In the rows, 100 means zero.
Each row of numbers belongs to one of the things below and depends on some of the facts about them. Some rows are named. Which thing is each other row?

There are 4 kinds of fact about the things: mukle, mivin, grumun, rotu.
skuflan (mivin 770) (grumun 148) (rotu c)
gribra (mukle lagrilak, tripim, depi, vumunar, gudrus) (mivin 818) (grumun 156) (rotu a)
tapi (mivin 727) (grumun 148) (rotu c)
febur (mivin 516) (grumun 156) (rotu d)
boruskim (mukle pluzok) (mivin 770) (grumun 148) (rotu c)
bavek (mukle neflan, kesum) (mivin 727) (grumun 156) (rotu d)
lozumul (mukle zusel) (mivin 863) (grumun 148) (rotu c)
stebras (mivin 770) (grumun 156) (rotu c)
flopin (mivin 727) (grumun 156) (rotu a)
sodori (mukle tropo, podovil, davades, viron) (mivin 516) (grumun 156) (rotu e)
depi (mivin 727) (grumun 156) (rotu e)
puplur (mukle ploflal) (mivin 818) (grumun 156) (rotu d)
flimum (mivin 516) (grumun 148) (rotu c)
katu (mukle flopin) (mivin 770) (grumun 148) (rotu e)
nopun (mukle kadi) (mivin 727) (grumun 148) (rotu d)
ploles (mukle tapi, bredres) (mivin 770) (grumun 156) (rotu c)
pagum (mukle flimum) (mivin 727) (grumun 148) (rotu a)
gudrus (mukle gasim, dige) (mivin 516) (grumun 148) (rotu a)
nistul (mivin 863) (grumun 148) (rotu b)
rabu (mukle luti) (mivin 727) (grumun 156) (rotu e)
rubo (mukle sirar) (mivin 818) (grumun 148) (rotu e)
kesum (mukle magik, davades) (mivin 818) (grumun 148) (rotu d)
planik (mukle katu) (mivin 818) (grumun 148) (rotu d)
vivista (mukle dige, plaris) (mivin 770) (grumun 148) (rotu e)
tripim (mukle tepu) (mivin 818) (grumun 148) (rotu a)
tropo (mukle flapeplos) (mivin 770) (grumun 148) (rotu d)
fekil (mukle klovem) (mivin 863) (grumun 148) (rotu d)
klovem (mukle metrik, drivar, zufla) (mivin 818) (grumun 148) (rotu e)
rodel (mukle sotazom, tripim, vumunar, diski) (mivin 863) (grumun 148) (rotu e)
drostos (mivin 863) (grumun 148) (rotu b)
dreful (mukle lifo) (mivin 516) (grumun 148) (rotu b)
zoti (mukle brukozim) (mivin 818) (grumun 148) (rotu e)
faklu (mukle stukla, davades, fekil) (mivin 863) (grumun 148) (rotu e)
skisas (mukle magom, plomu) (mivin 863) (grumun 148) (rotu c)
gara (mukle magik, faklu) (mivin 727) (grumun 156) (rotu d)
bredres (mukle zufla) (mivin 516) (grumun 148) (rotu b)
flobros (mivin 516) (grumun 148) (rotu a)
luti (mukle geplak) (mivin 516) (grumun 148) (rotu c)
plaris (mukle skilubrek, magom) (mivin 863) (grumun 148) (rotu e)
kluplu (mukle skipadra) (mivin 727) (grumun 156) (rotu d)
rebes (mukle pluzok) (mivin 516) (grumun 156) (rotu c)
neflan (mivin 516) (grumun 148) (rotu a)
stukla (mukle romifler) (mivin 818) (grumun 148) (rotu d)
lilu (mivin 516) (grumun 156) (rotu c)
trafik (mukle droki) (mivin 770) (grumun 156) (rotu b)
trago (mukle plegrur) (mivin 770) (grumun 148) (rotu b)
fizi (mukle lilu, plaris) (mivin 516) (grumun 156) (rotu e)
greklin (mukle vidror, refun, defes) (mivin 863) (grumun 148) (rotu c)
flufe (mukle flapin, tapi) (mivin 863) (grumun 148) (rotu c)
drimu (mukle stukla) (mivin 863) (grumun 148) (rotu e)
gasim (mukle skatrel) (mivin 770) (grumun 148) (rotu b)
brirum (mukle pizak, flimum, romifler) (mivin 818) (grumun 148) (rotu e)
sasko (mivin 727) (grumun 148) (rotu c)
noni (mukle dreklo) (mivin 863) (grumun 156) (rotu c)
trikis (mivin 818) (grumun 148) (rotu d)
skatrel (mukle redrofos) (mivin 727) (grumun 148) (rotu e)
refun (mukle flobros) (mivin 770) (grumun 148) (rotu d)
flena (mukle greve, plaris) (mivin 770) (grumun 156) (rotu a)
stepluk (mukle boruskim) (mivin 863) (grumun 148) (rotu b)
tevem (mivin 818) (grumun 148) (rotu c)
rugra (mukle drulol) (mivin 863) (grumun 148) (rotu d)
ruko (mivin 770) (grumun 156) (rotu b)
simo (mukle nopun) (mivin 516) (grumun 156) (rotu e)
buva (mukle dribebrun, stukla, planik) (mivin 727) (grumun 148) (rotu c)
kavun (mukle skalan) (mivin 818) (grumun 148) (rotu a)
truzine (mivin 516) (grumun 156) (rotu c)
zusel (mukle vivista) (mivin 770) (grumun 156) (rotu b)
plegrur (mivin 727) (grumun 148) (rotu e)
votol (mukle rodel) (mivin 727) (grumun 156) (rotu e)
brita (mukle trikis) (mivin 516) (grumun 148) (rotu a)
dreklo (mukle duden, sotazom) (mivin 863) (grumun 148) (rotu d)
dige (mivin 818) (grumun 148) (rotu e)
fifik (mukle geplak, trebir) (mivin 863) (grumun 156) (rotu b)
drabrubu (mivin 863) (grumun 148) (rotu e)
klaflik (mukle vozik) (mivin 770) (grumun 148) (rotu e)
rinidul (mukle drabrubu, flapeplos) (mivin 818) (grumun 148) (rotu e)
stipin (mivin 516) (grumun 148) (rotu e)
viron (mukle drabrubu) (mivin 516) (grumun 148) (rotu e)
skalan (mivin 727) (grumun 148) (rotu e)
plomu (mivin 727) (grumun 148) (rotu d)
gostek (mukle ploflal, greve) (mivin 863) (grumun 148) (rotu d)
guplim (mivin 516) (grumun 148) (rotu c)
zisik (mukle droki, kolil, skasugre) (mivin 727) (grumun 148) (rotu b)
diski (mukle pluzok) (mivin 516) (grumun 148) (rotu e)
skipadra (mukle fladruklos) (mivin 516) (grumun 148) (rotu e)
skilubrek (mukle flimum, buva) (mivin 727) (grumun 148) (rotu a)
klamiskas (mukle katu, sirar, pagum) (mivin 863) (grumun 156) (rotu d)
pluzok (mukle trikis) (mivin 770) (grumun 148) (rotu e)
bomal (mukle stipin) (mivin 727) (grumun 156) (rotu b)
redrofos (mivin 727) (grumun 148) (rotu e)
lagrilak (mivin 727) (grumun 148) (rotu c)
bruvom (mivin 863) (grumun 148) (rotu a)
tepu (mukle pagum) (mivin 770) (grumun 156) (rotu c)
duva (mukle vivista) (mivin 770) (grumun 148) (rotu e)
vidror (mukle tepu, flapeplos) (mivin 863) (grumun 148) (rotu d)
brukozim (mukle retazek, brirum) (mivin 818) (grumun 156) (rotu a)
rakestu (mukle flopin, magom) (mivin 516) (grumun 148) (rotu b)
magik (mukle romifler) (mivin 770) (grumun 148) (rotu b)
nadro (mukle febur, votol) (mivin 818) (grumun 156) (rotu a)
satras (mukle trafik) (mivin 863) (grumun 148) (rotu e)
dribebrun (mukle flopin, brirum) (mivin 863) (grumun 148) (rotu b)
zastufluk (mukle lilu, dragro) (mivin 770) (grumun 156) (rotu a)
fladruklos (mivin 727) (grumun 148) (rotu c)
kolil (mukle kluplu) (mivin 770) (grumun 148) (rotu d)
traplu (mukle rinidul) (mivin 516) (grumun 148) (rotu d)
fosto (mivin 516) (grumun 156) (rotu d)
vumunar (mivin 770) (grumun 148) (rotu c)
drivar (mivin 516) (grumun 156) (rotu b)
brepo (mukle meflutril, flobros) (mivin 770) (grumun 148) (rotu e)
pliflu (mivin 770) (grumun 148) (rotu a)
ploflal (mivin 818) (grumun 148) (rotu d)
drulol (mukle dragro) (mivin 863) (grumun 148) (rotu a)
kadi (mukle dreful) (mivin 516) (grumun 148) (rotu d)
meflutril (mukle brirum) (mivin 770) (grumun 148) (rotu d)
pamol (mukle skatrel) (mivin 818) (grumun 148) (rotu e)
geplak (mivin 516) (grumun 148) (rotu e)
flivasi (mivin 770) (grumun 156) (rotu a)
stuter (mivin 727) (grumun 156) (rotu d)
flopakler (mivin 863) (grumun 156) (rotu b)
klolel (mukle skilubrek, ploflal, nistul, magom) (mivin 863) (grumun 148) (rotu c)
flapin (mukle magik) (mivin 863) (grumun 156) (rotu a)
flapeplos (mivin 516) (grumun 148) (rotu c)
bosu (mukle stukla, gasim, plaris) (mivin 516) (grumun 156) (rotu d)
vozik (mukle skalan, dreful) (mivin 863) (grumun 156) (rotu e)
gadres (mivin 516) (grumun 148) (rotu b)
pizak (mukle sirar) (mivin 818) (grumun 156) (rotu d)
grudem (mukle rakestu, ploflal, kadi) (mivin 516) (grumun 156) (rotu a)
metrik (mukle buva) (mivin 863) (grumun 156) (rotu e)
sirar (mukle skalan) (mivin 516) (grumun 156) (rotu e)
romifler (mukle skalan, katu) (mivin 516) (grumun 148) (rotu a)
zufla (mivin 727) (grumun 148) (rotu e)
droki (mivin 770) (grumun 148) (rotu a)
podovil (mukle skilubrek) (mivin 727) (grumun 148) (rotu a)
dreda (mivin 516) (grumun 148) (rotu d)
davades (mivin 727) (grumun 156) (rotu b)
defes (mukle truzine) (mivin 727) (grumun 148) (rotu d)
zeze (mukle romifler) (mivin 727) (grumun 148) (rotu e)
trebir (mivin 818) (grumun 148) (rotu c)
retazek (mukle buva, flobros) (mivin 516) (grumun 148) (rotu d)
sotazom (mukle davades, bosu) (mivin 770) (grumun 156) (rotu c)
dragro (mivin 516) (grumun 148) (rotu b)
greve (mivin 863) (grumun 148) (rotu c)
lifo (mukle flopin, sirar, dige) (mivin 818) (grumun 148) (rotu e)
magom (mukle buva, skipadra) (mivin 770) (grumun 156) (rotu b)
skasugre (mukle flufe, dreful) (mivin 818) (grumun 148) (rotu e)
duden (mukle skatrel, drimu, stuter) (mivin 727) (grumun 148) (rotu c)

Some rows with their names:
[76, 86, 77, 78, 112, 99, 81, 114, 113, 61, 54, 90, 90, 106, 108, 92, 100, 86, 101, 125, 74, 102, 115, 116, 70, 102, 122, 97, 79, 140, 103, 125, 96] -> klamiskas
[81, 95, 84, 85, 114, 117, 99, 108, 99, 81, 66, 93, 92, 100, 115, 90, 97, 83, 97, 125, 83, 76, 106, 117, 72, 97, 113, 119, 72, 103, 113, 123, 96] -> katu
[85, 75, 73, 88, 118, 99, 84, 117, 116, 70, 58, 98, 78, 102, 100, 96, 109, 88, 115, 119, 75, 93, 102, 120, 80, 101, 123, 97, 77, 136, 110, 108, 94] -> gostek
[91, 78, 70, 97, 111, 102, 79, 121, 112, 76, 62, 110, 94, 106, 110, 97, 112, 91, 119, 124, 85, 90, 99, 124, 82, 94, 114, 98, 75, 131, 113, 113, 94] -> tropo
[86, 72, 82, 79, 121, 104, 95, 124, 117, 76, 75, 102, 67, 97, 106, 112, 90, 79, 120, 118, 96, 84, 109, 113, 71, 103, 125, 93, 82, 106, 115, 112, 101] -> faklu
[72, 58, 81, 80, 128, 99, 106, 136, 133, 65, 49, 92, 57, 90, 88, 114, 101, 78, 116, 115, 85, 86, 107, 104, 83, 104, 138, 87, 77, 109, 109, 125, 98] -> duden
[78, 82, 83, 93, 104, 102, 85, 115, 115, 74, 68, 94, 101, 98, 106, 108, 92, 83, 117, 127, 98, 86, 108, 116, 90, 91, 109, 97, 75, 116, 103, 139, 105] -> zastufluk
[90, 84, 79, 91, 115, 104, 77, 118, 105, 85, 67, 98, 91, 104, 115, 92, 103, 93, 113, 127, 82, 88, 106, 124, 70, 93, 114, 109, 76, 132, 113, 108, 99] -> meflutril
[90, 80, 71, 95, 113, 102, 77, 120, 110, 79, 64, 107, 94, 105, 111, 94, 112, 90, 118, 126, 81, 89, 101, 126, 84, 92, 115, 103, 75, 131, 111, 111, 94] -> kolil
[79, 71, 88, 75, 105, 98, 91, 129, 124, 71, 70, 94, 80, 97, 103, 116, 82, 80, 115, 124, 101, 92, 116, 106, 72, 103, 122, 90, 80, 120, 110, 132, 108] -> flapin
[83, 97, 68, 88, 108, 123, 95, 101, 113, 63, 79, 115, 113, 99, 103, 105, 101, 76, 78, 123, 89, 67, 89, 122, 95, 101, 106, 127, 69, 110, 130, 145, 94] -> dreful
[105, 92, 84, 107, 100, 117, 73, 96, 120, 68, 68, 92, 112, 108, 101, 102, 97, 94, 113, 118, 96, 95, 92, 142, 77, 105, 107, 87, 73, 141, 93, 118, 108] -> febur
[104, 93, 85, 106, 100, 117, 72, 98, 120, 69, 66, 94, 111, 106, 102, 101, 96, 93, 111, 120, 96, 93, 93, 140, 77, 103, 106, 87, 72, 140, 95, 117, 106] -> fosto
[83, 79, 79, 84, 111, 114, 104, 99, 111, 66, 74, 87, 79, 94, 78, 118, 82, 73, 118, 104, 89, 89, 86, 115, 96, 115, 109, 108, 73, 105, 110, 112, 97] -> nistul
[85, 85, 73, 96, 112, 107, 92, 120, 104, 81, 69, 115, 97, 104, 115, 103, 101, 82, 122, 121, 97, 77, 101, 121, 91, 91, 109, 101, 74, 101, 112, 120, 93] -> pamol
[82, 80, 68, 84, 111, 103, 90, 116, 109, 73, 88, 116, 93, 100, 103, 117, 92, 75, 115, 118, 98, 79, 99, 116, 97, 96, 110, 111, 78, 102, 123, 124, 96] -> gasim
[79, 69, 80, 82, 120, 110, 111, 106, 119, 56, 52, 80, 59, 95, 77, 109, 90, 77, 121, 100, 79, 93, 93, 113, 84, 120, 127, 91, 74, 113, 100, 108, 94] -> plegrur
[77, 71, 84, 92, 123, 106, 100, 129, 124, 74, 53, 92, 75, 93, 98, 105, 103, 82, 113, 120, 88, 79, 104, 112, 87, 97, 126, 97, 73, 108, 106, 131, 99] -> lozumul

Rows to name:
No name comes twice in this set of rows, the named rows included.
[75, 76, 81, 78, 116, 106, 104, 101, 121, 48, 52, 75, 65, 98, 79, 111, 80, 73, 119, 102, 82, 101, 103, 115, 84, 122, 126, 82, 79, 116, 90, 119, 100] => depi
[83, 71, 90, 100, 116, 116, 105, 116, 121, 75, 47, 80, 76, 94, 85, 108, 95, 84, 121, 111, 92, 83, 91, 120, 90, 107, 118, 92, 67, 109, 96, 122, 101] => greve
[97, 90, 77, 101, 117, 117, 88, 107, 122, 74, 80, 113, 101, 99, 110, 107, 104, 84, 104, 120, 100, 70, 94, 133, 84, 95, 116, 98, 74, 109, 116, 127, 102] => viron
[102, 81, 90, 111, 107, 121, 87, 99, 123, 84, 75, 90, 102, 92, 93, 109, 96, 88, 112, 120, 100, 73, 80, 132, 89, 100, 106, 102, 67, 116, 107, 121, 111] => flobros
[87, 99, 77, 92, 121, 113, 83, 91, 112, 77, 97, 101, 102, 91, 100, 106, 97, 75, 89, 124, 89, 67, 95, 128, 96, 91, 110, 125, 72, 104, 119, 129, 103] => rakestu
[72, 77, 84, 87, 116, 101, 94, 126, 127, 67, 54, 88, 81, 95, 100, 108, 94, 81, 113, 124, 94, 86, 114, 115, 86, 97, 126, 86, 76, 111, 97, 141, 102] => noni
[79, 88, 72, 97, 122, 105, 90, 110, 110, 76, 70, 105, 93, 97, 111, 100, 108, 80, 113, 122, 86, 76, 101, 123, 95, 89, 118, 107, 75, 104, 109, 125, 94] => vivista
[101, 86, 98, 116, 115, 127, 90, 105, 122, 89, 67, 84, 99, 90, 96, 105, 97, 91, 110, 119, 103, 71, 86, 137, 83, 99, 110, 98, 64, 108, 97, 124, 111] => flimum
[70, 84, 72, 72, 112, 100, 92, 106, 116, 57, 82, 96, 85, 97, 91, 117, 81, 70, 110, 115, 91, 92, 110, 111, 95, 106, 116, 102, 81, 109, 109, 130, 99] => fifik
[110, 85, 82, 110, 105, 119, 79, 100, 118, 76, 68, 98, 105, 105, 101, 98, 105, 94, 111, 117, 93, 87, 84, 140, 75, 104, 107, 95, 69, 136, 106, 107, 105] => dreda
[97, 84, 79, 108, 102, 111, 83, 107, 100, 84, 57, 93, 103, 108, 102, 94, 103, 94, 128, 118, 87, 93, 88, 132, 86, 100, 100, 98, 68, 128, 100, 103, 95] => ploflal
[102, 89, 82, 105, 126, 103, 64, 101, 121, 89, 85, 97, 96, 95, 112, 92, 112, 91, 107, 129, 83, 78, 102, 140, 77, 83, 118, 106, 76, 130, 107, 105, 107] => retazek
[95, 77, 83, 105, 110, 113, 85, 116, 127, 80, 76, 111, 103, 95, 104, 112, 106, 87, 104, 126, 102, 72, 90, 124, 88, 92, 113, 102, 72, 117, 119, 134, 106] => brita

Now the same things, written a new way:
Some things and their rows:
[76, 101, 101, 86, 83, 107, 120, 114, 90, 88, 88, 93, 98, 105, 59] -> skuflan
[92, 107, 98, 83, 106, 94, 129, 121, 88, 109, 100, 76, 65, 83, 63] -> flivasi
[97, 89, 88, 102, 96, 95, 96, 87, 95, 94, 106, 109, 123, 90, 114] -> klovem
[83, 83, 125, 108, 114, 129, 109, 108, 99, 89, 94, 73, 108, 98, 86] -> gostek
[102, 108, 122, 96, 105, 111, 91, 108, 115, 86, 113, 105, 108, 102, 110] -> ploflal
[130, 107, 97, 127, 133, 89, 85, 86, 108, 109, 92, 104, 64, 91, 126] -> grudem
[116, 110, 119, 117, 111, 102, 75, 93, 121, 84, 87, 121, 89, 111, 128] -> kadi
[114, 101, 105, 107, 104, 92, 73, 87, 116, 90, 81, 119, 101, 108, 134] -> rakestu
[108, 90, 111, 102, 111, 109, 101, 99, 106, 88, 116, 110, 91, 81, 110] -> tripim
[125, 80, 98, 93, 95, 107, 101, 101, 103, 115, 100, 126, 104, 130, 97] -> zisik
[118, 97, 101, 112, 131, 102, 102, 99, 100, 114, 113, 86, 80, 86, 107] -> nadro
[90, 100, 107, 98, 126, 104, 115, 111, 93, 104, 114, 60, 88, 68, 92] -> flapin
[106, 122, 103, 108, 99, 90, 70, 88, 117, 79, 97, 125, 103, 103, 130] -> flapeplos
[127, 130, 103, 81, 106, 92, 96, 118, 113, 119, 126, 108, 93, 120, 97] -> stuter
[83, 99, 99, 113, 122, 110, 106, 102, 88, 111, 98, 54, 111, 97, 83] -> noni
[127, 91, 103, 92, 99, 105, 109, 105, 105, 103, 124, 135, 80, 100, 97] -> podovil
[101, 77, 86, 116, 101, 101, 100, 81, 90, 101, 96, 108, 118, 97, 108] -> rubo
[75, 89, 83, 83, 76, 93, 126, 104, 79, 93, 85, 97, 105, 93, 67] -> katu

Rows to name:
No name comes twice in this set of rows, the named rows included.
[98, 99, 105, 107, 103, 108, 91, 94, 104, 91, 107, 106, 115, 104, 106] => tevem
[127, 118, 91, 74, 99, 83, 95, 113, 107, 126, 118, 107, 103, 119, 103] => davades
[83, 83, 117, 99, 111, 117, 116, 106, 96, 83, 111, 82, 96, 68, 93] => bruvom
[117, 115, 74, 117, 114, 70, 76, 78, 100, 111, 89, 105, 99, 97, 132] => sirar
[115, 106, 110, 116, 130, 110, 93, 103, 105, 117, 101, 80, 94, 112, 103] => puplur
[125, 107, 68, 92, 98, 78, 102, 96, 91, 130, 117, 112, 105, 111, 98] => votol
[135, 89, 90, 125, 53, 79, 84, 81, 86, 155, 120, 90, 88, 109, 90] => rabu
[89, 100, 114, 109, 127, 116, 108, 112, 96, 110, 96, 52, 101, 98, 85] => klamiskas
[69, 93, 94, 88, 91, 97, 110, 99, 87, 84, 108, 83, 131, 72, 99] => drabrubu
[114, 137, 93, 110, 116, 77, 68, 90, 114, 102, 99, 103, 95, 104, 129] => lilu
[77, 81, 110, 115, 108, 123, 108, 98, 89, 90, 93, 76, 118, 97, 83] => lozumul
[111, 110, 107, 99, 99, 87, 71, 90, 120, 87, 86, 121, 103, 103, 138] => dragro
[112, 104, 109, 127, 42, 70, 57, 68, 107, 103, 106, 108, 98, 81, 131] => geplak
[78, 97, 101, 90, 84, 108, 121, 113, 89, 90, 85, 94, 96, 107, 58] => boruskim

